Here are made-up nodes, facts about them, and rows of numbers that follow some of those facts. Name the node behind each unnamed row.

Some nodes and their rows:
[ -8  22  10  -1 -12   8  16 -39 -10  10  28  10  27  26 -14   0  12 -26
   2 -11   2  32 -28  40  -1 -12  -4  32 -16   2  14 -10 -17]: dabibe
[ 11   3  22   9  -2   2  19 -22 -15  -4   2  -5   8  27 -25  18 -14  20
  -4 -53  -3  10   2 -11  -3  -9 -11  57 -13  16  26 -16 -26]: plorumar
[-11   1 -19 -75  13 -26  14 -18  18   4 -10 -37  16 -14  -4  14 -24  -7
   9   0 -30 -25  20  -1 -13 -16  15 -11  -7 -42   1 -23  -9]: flestusko
[  8  -8   6  24  -9  -9  -6 -17  21  12  13  12   7   7 -12 -12 -10   6
  14  14   6   0  22  29  -3  11   9  10  19 -31 -23  14   4]: fliple
[ -3  15  21  -5  16  -6  12 -20  16 -10  20 -15  28  -1 -32  11  19  11
  12 -39  -4   2  -8  20  -4   4   0  45 -30   6  12 -17 -26]: grapul
[  9   1  35  -2  15   6  13 -17  34 -13   9   2   5  -6 -39  10   5  24
   8 -29  12  -8  -6  -1   4  10 -10  29   3  12  17  -9 -22]: grosko
[  5  18 -12  14  23   4 -19 -24  19   9  21 -19  19 -14  -6  -5   0  19
  12  -1  -6 -50 -10  -2 -17   1   1  -6  29 -24  -9   7  21]: potri
[  5   1  11  14  10  -8 -20 -19  22  -9  -8   4 -22   2 -13   1 -10 -12
  27   6  -6   0  -6   0  -3   1 -20 -11  34 -32 -15   5   1]: vuplo
[  6  12 -19 -62   6 -12  -1 -30  19   2   6 -10  -5  -1  -3  30 -36 -22
  -3 -13 -28 -29  11   6  -8  -1   7  -7 -12 -52  15 -16  -4]: kosta
[  7  14   0 -62   6  -4   2 -46  13   2  -9 -12 -14   1 -14  33 -36 -16
  -7  -2 -41 -10  18 -14 -15 -14 -24  -6   1 -60  -4 -14   7]: vopem
[ 24  21  26   9   5 -12   8  -7  -2  -3  14  -1  21   5 -12  -6  -3  26
  -2 -45 -16   4   8  -3   1 -14   1  53 -28  15  33  -6 -24]: skimer
[ -3  25   2 -12  18   8 -12 -19  26  14  15  27  -3 -27 -29   2 -13  -4
   9   6   8  -2 -18   6  11  -9 -23 -31  34 -24  16   2   4]: trodril
[ 25  18 -36  18  19   7 -11 -10  26  -5   3 -11  29 -11  16 -21  -5  16
   2  23 -19 -39 -21 -18  -3 -10   6 -17  30 -31  -4  12  26]: trebe
[ 26   7 -19  16  24  10 -18 -23  30  -3  20  -3  11 -12  -1  -6  -9  18
  13  -1 -17 -43 -17 -12 -17   4   3 -17  26 -24   1  13  23]: feflem
[ 29   3   7 -72 -14  -3  22 -53  24  16  22   5   8  -6   1  18 -34 -12
 -11 -21 -25 -37  17   8 -27   2  27   4 -22 -14  26  -7 -17]: flidren
[ -7  13 -14  11  11 -14  15   4  -4 -12 -15 -20  44   7  -3 -11  13   1
  -4  -2 -11  18 -18   8  14 -27  10  38 -19  -9  12 -15 -17]: zoti
[  7   1  22   4   7  -8  -7 -13  32  -9  12  -7   1  -9 -10  -5   2   7
  20 -24   7 -41  -2  15 -15  18  23   3  12  -4   0  -4 -15]: faflur
[  6   0   8   6  14  -2   2 -13  18 -24  -2 -13   0  13 -28  19   3   5
   1 -20 -21  15 -13  -8   6   0 -20  50 -21 -16   3  -5 -14]: briti

Some facts about the nodes:
ξ: uses; Σ: is of sort; Ω: belongs to class
begesin -ξ-> grokes; bipal -ξ-> zeste; bobra -ξ-> troflin; bravibu -ξ-> stusto; bregin -ξ-> fizol; bregin -ξ-> grokes; bregin -ξ-> pleklu; briflok -ξ-> gobel
briflok -ξ-> plopi; briti -ξ-> veso; briti -ξ-> silus; briti -ξ-> tate; briti -ξ-> pubruk; brurem -ξ-> stobran; brurem -ξ-> gustestor; brusok -ξ-> flogim
bruter -ξ-> kotrel; bunor -ξ-> geflu; bupos -ξ-> dabibe; buskitu -ξ-> klefim; dabar -ξ-> silus; davo -ξ-> klabril; destanas -ξ-> flogim; destanas -ξ-> klaskipin
dredutrek -ξ-> klabril; dredutrek -ξ-> zeste; dredutrek -ξ-> dabibe; driplol -ξ-> maso; drulirul -ξ-> plupom; duzer -ξ-> feku; faflur -ξ-> flogim; feflem -ξ-> fezi
feflem -ξ-> klukal; feflem -ξ-> kotrel; feku -ξ-> staklak; fetumol -ξ-> plorumar; fetumol -ξ-> grotranul; fezi -ξ-> flogim; fezi -ξ-> staklak; fezi -ξ-> klefim
fise -ξ-> floklal; fizol -ξ-> flogim; fizol -ξ-> zopemo; fizos -ξ-> staklak; fizos -ξ-> fliple; flestusko -ξ-> ravas; flestusko -ξ-> pludosol; fliple -ξ-> skefovir
flogim -ξ-> dabibe; floklal -ξ-> dabibe; floklal -ξ-> klaskipin; flokoril -ξ-> plelar; fluflik -ξ-> saflek; fluflik -ξ-> flavukam; gasa -ξ-> remir; geflu -ξ-> staklak
gobel -ξ-> vaske; gota -ξ-> treto; gota -ξ-> floklal; grabik -ξ-> saflek; grabik -ξ-> plivo; grapul -ξ-> plaski; grokes -ξ-> flogim; grokes -ξ-> silus
grokes -ξ-> klaskipin; grokes -ξ-> kotrel; grosko -ξ-> nalagril; kifler -ξ-> zage; kifler -ξ-> stastul; klabril -ξ-> trodril; klapom -ξ-> remir; klapom -ξ-> klabril
klapom -ξ-> staklak; klezu -ξ-> floklal; klezu -ξ-> staklak; klezu -ξ-> bupos; klezu -ξ-> nalagril; klukal -ξ-> plivo; kluskom -ξ-> reske; kosta -ξ-> trodril
kotrel -ξ-> flogim; kotrel -ξ-> klaskipin; lilik -ξ-> dabibe; lilik -ξ-> pludosol; ludru -ξ-> pludosol; luso -ξ-> nema; luso -ξ-> staklak; maso -ξ-> drerok
motu -ξ-> lilik; nalagril -ξ-> silus; nalagril -ξ-> stastul; neklak -ξ-> troflin; neklak -ξ-> dabibe; neklak -ξ-> kotrel; nema -ξ-> dabar; nivir -ξ-> remir
nizi -ξ-> skogrel; nizi -ξ-> plorumar; peklom -ξ-> dabibe; peklom -ξ-> mitristan; peklom -ξ-> klaskipin; peplenil -ξ-> tufufem; plaski -ξ-> lilik; plelar -ξ-> klaskipin
pleplos -ξ-> klaskipin; plivek -ξ-> bravibu; plivek -ξ-> ludru; plivo -ξ-> staklak; plopi -ξ-> silus; plopi -ξ-> sunam; plorumar -ξ-> zeste; plorumar -ξ-> pubruk
plozir -ξ-> sasto; plupom -ξ-> bupos; pluzun -ξ-> fezi; pluzun -ξ-> zana; pluzun -ξ-> skeklur; poklan -ξ-> silus; potri -ξ-> pletem; potri -ξ-> bupos
ravas -ξ-> zana; remir -ξ-> dabibe; reske -ξ-> dabar; reske -ξ-> klaskipin; reske -ξ-> kotrel; saflek -ξ-> stastul; sasto -ξ-> trodril; silus -ξ-> flogim
silus -ξ-> klaskipin; skastun -ξ-> klabril; skastun -ξ-> staklak; skefovir -ξ-> drerok; skeklur -ξ-> gasa; skimer -ξ-> raser; skogral -ξ-> zavadar; skogral -ξ-> dabibe
skogrel -ξ-> ludru; skogrel -ξ-> zopemo; skotrem -ξ-> staklak; skotrem -ξ-> fezi; skotrem -ξ-> flidren; skotrem -ξ-> klefim; skupli -ξ-> skogrel; skupli -ξ-> klaskipin
skupli -ξ-> bregin; stabrin -ξ-> dabibe; stabrin -ξ-> klaskipin; stabrin -ξ-> pludosol; stobran -ξ-> klaskipin; stotil -ξ-> plelar; stusto -ξ-> grokes; suletor -ξ-> veso
suletor -ξ-> stobran; tadra -ξ-> stotil; totrus -ξ-> grarus; totrus -ξ-> peklom; trebe -ξ-> flogim; trebe -ξ-> staklak; trebe -ξ-> klukal; treda -ξ-> floklal
treda -ξ-> klaskipin; treda -ξ-> kifler; treto -ξ-> maso; trodril -ξ-> flogim; trodril -ξ-> tronu; troflin -ξ-> fezi; troflin -ξ-> kotrel; tronu -ξ-> floklal
tufufem -ξ-> fliple; tutin -ξ-> stobran; vaske -ξ-> flogim; vaske -ξ-> drerok; vaske -ξ-> dabibe; vaske -ξ-> klaskipin; vetal -ξ-> staklak; vetaske -ξ-> feku
vetaske -ξ-> raser; vopem -ξ-> nalagril; vuge -ξ-> bupos; vuplo -ξ-> klaskipin; zage -ξ-> bunor; zana -ξ-> dabibe; zavadar -ξ-> staklak; zeklik -ξ-> fetumol
zeklik -ξ-> klaskipin; zeskal -ξ-> nema; zeskal -ξ-> zana; zeste -ξ-> stotil; zeste -ξ-> stastul; zopemo -ξ-> flogim; zopemo -ξ-> kotrel; zoti -ξ-> zana
begesin -Σ-> d; bipal -Σ-> b; bobra -Σ-> a; bravibu -Σ-> a; bregin -Σ-> f; briflok -Σ-> b; briti -Σ-> a; brurem -Σ-> c
brusok -Σ-> g; bruter -Σ-> b; bunor -Σ-> b; bupos -Σ-> e; buskitu -Σ-> d; dabar -Σ-> c; dabibe -Σ-> a; davo -Σ-> b
destanas -Σ-> b; dredutrek -Σ-> b; drerok -Σ-> d; driplol -Σ-> g; drulirul -Σ-> c; duzer -Σ-> a; faflur -Σ-> c; feflem -Σ-> a
feku -Σ-> d; fetumol -Σ-> a; fezi -Σ-> g; fise -Σ-> d; fizol -Σ-> c; fizos -Σ-> g; flavukam -Σ-> a; flestusko -Σ-> g
flidren -Σ-> c; fliple -Σ-> a; flogim -Σ-> f; floklal -Σ-> e; flokoril -Σ-> b; fluflik -Σ-> a; gasa -Σ-> b; geflu -Σ-> f
gobel -Σ-> a; gota -Σ-> b; grabik -Σ-> c; grapul -Σ-> c; grarus -Σ-> c; grokes -Σ-> c; grosko -Σ-> c; grotranul -Σ-> e
gustestor -Σ-> c; kifler -Σ-> a; klabril -Σ-> g; klapom -Σ-> e; klaskipin -Σ-> b; klefim -Σ-> d; klezu -Σ-> e; klukal -Σ-> f
kluskom -Σ-> a; kosta -Σ-> a; kotrel -Σ-> a; lilik -Σ-> a; ludru -Σ-> f; luso -Σ-> g; maso -Σ-> c; mitristan -Σ-> g
motu -Σ-> e; nalagril -Σ-> b; neklak -Σ-> f; nema -Σ-> a; nivir -Σ-> f; nizi -Σ-> a; peklom -Σ-> a; peplenil -Σ-> g
plaski -Σ-> a; pleklu -Σ-> a; plelar -Σ-> f; pleplos -Σ-> b; pletem -Σ-> a; plivek -Σ-> b; plivo -Σ-> c; plopi -Σ-> g
plorumar -Σ-> b; plozir -Σ-> a; pludosol -Σ-> a; plupom -Σ-> e; pluzun -Σ-> b; poklan -Σ-> a; potri -Σ-> a; pubruk -Σ-> a
raser -Σ-> b; ravas -Σ-> g; remir -Σ-> b; reske -Σ-> d; saflek -Σ-> a; sasto -Σ-> d; silus -Σ-> f; skastun -Σ-> d
skefovir -Σ-> e; skeklur -Σ-> a; skimer -Σ-> b; skogral -Σ-> b; skogrel -Σ-> g; skotrem -Σ-> a; skupli -Σ-> a; stabrin -Σ-> c
staklak -Σ-> c; stastul -Σ-> e; stobran -Σ-> b; stotil -Σ-> e; stusto -Σ-> d; suletor -Σ-> a; sunam -Σ-> g; tadra -Σ-> a
tate -Σ-> a; totrus -Σ-> c; trebe -Σ-> e; treda -Σ-> g; treto -Σ-> c; trodril -Σ-> d; troflin -Σ-> c; tronu -Σ-> c
trostor -Σ-> a; tufufem -Σ-> g; tutin -Σ-> a; vaske -Σ-> a; veso -Σ-> e; vetal -Σ-> c; vetaske -Σ-> c; vopem -Σ-> d
vuge -Σ-> f; vuplo -Σ-> d; zage -Σ-> b; zana -Σ-> d; zavadar -Σ-> e; zeklik -Σ-> f; zeskal -Σ-> e; zeste -Σ-> a
zogima -Σ-> f; zopemo -Σ-> a; zoti -Σ-> f; begesin -Ω-> 949; bipal -Ω-> 399; bobra -Ω-> 596; bravibu -Ω-> 491; bregin -Ω-> 124
briflok -Ω-> 333; briti -Ω-> 596; brurem -Ω-> 596; brusok -Ω-> 949; bruter -Ω-> 949; bunor -Ω-> 574; bupos -Ω-> 949; buskitu -Ω-> 399
dabar -Ω-> 596; dabibe -Ω-> 596; davo -Ω-> 399; destanas -Ω-> 399; dredutrek -Ω-> 949; drerok -Ω-> 596; driplol -Ω-> 333; drulirul -Ω-> 333
duzer -Ω-> 574; faflur -Ω-> 491; feflem -Ω-> 333; feku -Ω-> 574; fetumol -Ω-> 949; fezi -Ω-> 399; fise -Ω-> 596; fizol -Ω-> 491
fizos -Ω-> 399; flavukam -Ω-> 596; flestusko -Ω-> 124; flidren -Ω-> 124; fliple -Ω-> 491; flogim -Ω-> 399; floklal -Ω-> 124; flokoril -Ω-> 333
fluflik -Ω-> 399; gasa -Ω-> 124; geflu -Ω-> 596; gobel -Ω-> 949; gota -Ω-> 399; grabik -Ω-> 399; grapul -Ω-> 596; grarus -Ω-> 333
grokes -Ω-> 596; grosko -Ω-> 574; grotranul -Ω-> 333; gustestor -Ω-> 333; kifler -Ω-> 596; klabril -Ω-> 491; klapom -Ω-> 491; klaskipin -Ω-> 399
klefim -Ω-> 596; klezu -Ω-> 491; klukal -Ω-> 491; kluskom -Ω-> 596; kosta -Ω-> 124; kotrel -Ω-> 333; lilik -Ω-> 596; ludru -Ω-> 949
luso -Ω-> 949; maso -Ω-> 596; mitristan -Ω-> 124; motu -Ω-> 574; nalagril -Ω-> 491; neklak -Ω-> 949; nema -Ω-> 949; nivir -Ω-> 491
nizi -Ω-> 491; peklom -Ω-> 491; peplenil -Ω-> 124; plaski -Ω-> 596; pleklu -Ω-> 574; plelar -Ω-> 124; pleplos -Ω-> 491; pletem -Ω-> 949
plivek -Ω-> 491; plivo -Ω-> 399; plopi -Ω-> 333; plorumar -Ω-> 596; plozir -Ω-> 333; pludosol -Ω-> 333; plupom -Ω-> 124; pluzun -Ω-> 333
poklan -Ω-> 333; potri -Ω-> 333; pubruk -Ω-> 399; raser -Ω-> 124; ravas -Ω-> 399; remir -Ω-> 399; reske -Ω-> 333; saflek -Ω-> 333
sasto -Ω-> 399; silus -Ω-> 399; skastun -Ω-> 574; skefovir -Ω-> 574; skeklur -Ω-> 596; skimer -Ω-> 596; skogral -Ω-> 596; skogrel -Ω-> 949
skotrem -Ω-> 333; skupli -Ω-> 124; stabrin -Ω-> 491; staklak -Ω-> 949; stastul -Ω-> 491; stobran -Ω-> 491; stotil -Ω-> 949; stusto -Ω-> 333
suletor -Ω-> 399; sunam -Ω-> 399; tadra -Ω-> 333; tate -Ω-> 574; totrus -Ω-> 333; trebe -Ω-> 333; treda -Ω-> 574; treto -Ω-> 574
trodril -Ω-> 949; troflin -Ω-> 574; tronu -Ω-> 596; trostor -Ω-> 491; tufufem -Ω-> 399; tutin -Ω-> 124; vaske -Ω-> 333; veso -Ω-> 949
vetal -Ω-> 596; vetaske -Ω-> 124; vopem -Ω-> 124; vuge -Ω-> 333; vuplo -Ω-> 491; zage -Ω-> 596; zana -Ω-> 399; zavadar -Ω-> 333
zeklik -Ω-> 491; zeskal -Ω-> 949; zeste -Ω-> 333; zogima -Ω-> 333; zopemo -Ω-> 399; zoti -Ω-> 596

Which node is each row?
No name comes twice in this set of rows, the named rows included.
[ -8   4 -40 -52  -4 -14  12 -33   2  11 -11  -5   9  17  17  19 -41 -34
  -9  16 -29 -13  -4   2   1 -16   6  -6  -7 -59   3 -18  -5] | floklal
[  3   0   4 -11  12  13   5 -19  34   1  -2  15  -3 -13 -36   8 -16  25
  -4  10  17 -11  -4 -17  17  12 -21 -10  29 -28  12  -2   4] | fetumol
[ -3 -11 -10 -29   0   4  22 -23  26  11 -10   7  13  -6 -16   5 -23  -4
  15  11   0   2  -6  -1  -5  -7   5 -12  17  -7  13  -4 -16] | sunam
[ -2 -14 -16 -24   6  -7  12 -15  35  21   1   5  25 -16 -24  -1 -31  13
  15  24  -4   8  24  13  -3 -15  16  -2   3 -16  10  10 -12] | tufufem
[ 13   8  20   0   7   8   8 -10  31 -12  21  19  14 -12 -28  -1   0   4
  15 -26   8  -4 -22  14   6  15   7  12 -15  21  30   1 -24] | troflin
[  9  -6  -7 -20  17 -12  -9   3   7  12  17   5   1 -12 -16  10 -38  23
  12 -37  -1 -28  19  -1   4   3   8   6  -6 -16  40  -6 -16] | gota
[ 31   9   2  16 -15 -10  18  -8  18 -12 -16  11  27   4  21 -37  -9  -1
  -3  26   0 -12  -7  -1   4 -15  20  -5  21 -11   1   3   2] | klukal
[ 17  36  28   3  -7   6  10 -37   5   1  15  19  25   5 -18  -5   2 -22
  -7   8 -26  53 -19  19  -2 -28 -19  21 -16  -2   8   9  -6] | klefim
[ -3  12  -5  -6  21   9 -16 -11  31   4   5  19 -14 -22 -29  10 -22   0
  17  15   2   4 -18  -4  16   2 -30 -33  30 -29  19   6   3] | begesin
[ -5  -1 -27  25   4  -3   4   2  22   0  -6  17  29   4 -19 -14  -8  12
  -2  34  -1  39  -1  21  37  -9  -3  19  -6 -34   5   8  -7] | skefovir
[  2 -23 -30  15  13   0 -10 -15  35  24   6 -21  32  -7  -7 -11 -14  32
  35  20  -7 -21  11   1 -22  -9  16 -11  37 -11  -5  26   8] | driplol
[  5  -1   8   2  24  -7  14   2  35 -21 -18  -5  18  -9 -28  -9   5  10
  15   3   0  17 -16  -8  14  -8 -10   8   5   8  10  -5 -22] | treda
[ 15   6  23  10  -3  -7  -4 -30  23   0   2   6   1   7 -11 -12  -4   7
   4   6   3 -17   8  11  -6   9  -4   7  26 -22 -24   4   8] | trostor
[ 27   7  26 -35   9   5  15 -28  41  -8   8   5   8 -22 -24  13 -15  30
   2 -15  -5 -31   6 -11  -7  11   2   3  -6  -5  26  -8 -11] | grabik

Now the same nodes, written a new way:
Some rows with their names:
[-17 -23 -15  12 -52  14  -2   2   9 -29 -12  12  -6   2  -8]: stobran
[-15  -3  27  30 -37  -7   0 -13  31  -7 -10  11 -11   1 -14]: grotranul
[-56 -26 -10   4  23  23  -2 -26  -6  15  12  19   8 -27  23]: plelar
[-25 -17 -13  -8 -38  -3   1   4 -14  -3 -11  18 -15   4 -13]: vuplo
[ 11   0 -22  -8  13   3   1  10  20  -1  15  19  24  14  10]: tate
[ 23  -4  -8  -6  16   4   4  -7  21  11  40   2  13 -14  15]: sunam
[ -2   2  19  12  24 -19   0  -4  -1   0  -5 -13 -19   5   3]: vetal
[  8 -19 -31 -31   1  21  -7   4 -10   2   6  16 -14  -3  -9]: begesin
[-21  23  -5 -24 -27 -11   2   8 -22   4 -13  12 -10   3 -13]: stabrin
[-14  -2  12  10 -22 -27  28  -8  22   6   2   7  -3  15   1]: gustestor
[ 7 40 12  7  8 -4 27  6 -5  4 -4 -6 35  6 -7]: lilik
[  6  19 -26 -19  28 -12 -16 -10 -12  11  18   8  -5 -14   4]: treda
[ -9   9 -24   4  42 -14   3 -20 -19   8 -21   0   4  -9  54]: peplenil
[-14  25 -11 -14 -23 -11  10  30 -19 -12  -2   4  14  16   4]: peklom
[ 16   2 -25 -24  10  14  -4  29  11 -17  10   8  10  18  19]: nema
[ -4   7 -28  11  37  -6  10   8 -26 -11  -4  35  30   9  16]: tutin
[  0   3  -4   0  -1 -13  29 -31  14   8 -16 -13   4   6  20]: maso
[ 21 -27 -15  -9  -4  22  -2 -34  13  -3 -32 -16  -4 -19  11]: skefovir

Name these rows:
No name comes twice in this set of rows, the named rows included.
[ 24  15 -12 -28   8  26  -5  26   9   0  -3  -5  24  15  21] | pletem
[ -7  -3  39  27 -25 -15   0  -4   9  -9 -11 -26 -25  -1  -9] | zavadar
[-17  -7  10   6  44  13   6   0  -4 -19  -6   1  -6  -6  34] | flidren
[ -8  -1  11   8   2  -1  10 -13  -4  19 -14   7   2  -1 -17] | fise
[ 28  27   7 -21  17  10   4  -3   1  21  29 -14  13 -18   8] | ravas
[ 38   1 -10 -12  23   1  19  10  -4  -1  26  -2  24  -1 -12] | zopemo
[ -4   4   7  21 -24 -21  39  19   2 -10  26  -3  16  25  -3] | kotrel
[ 35 -25  -9   9   0  23 -12 -14 -16  -3   5  -2   6 -26 -40] | destanas
[ 39  -1 -10   2  18   2  -3   8  38  14  28  20  33  13   7] | pubruk
[ -3 -35   1  -9   5  24  -3 -16  18  36  47  -1   8 -22  -4] | silus
[ 33 -11  18   6  -6  46 -13 -13  11  -7 -13 -16   5 -18 -16] | remir
[ -5 -20  -4  10  -6   5  32 -31  24  13 -15 -18   8  -1  15] | drerok
[  8   6  15  29   1  12  -8 -16 -11 -11 -28 -16  -4 -13 -30] | skogral

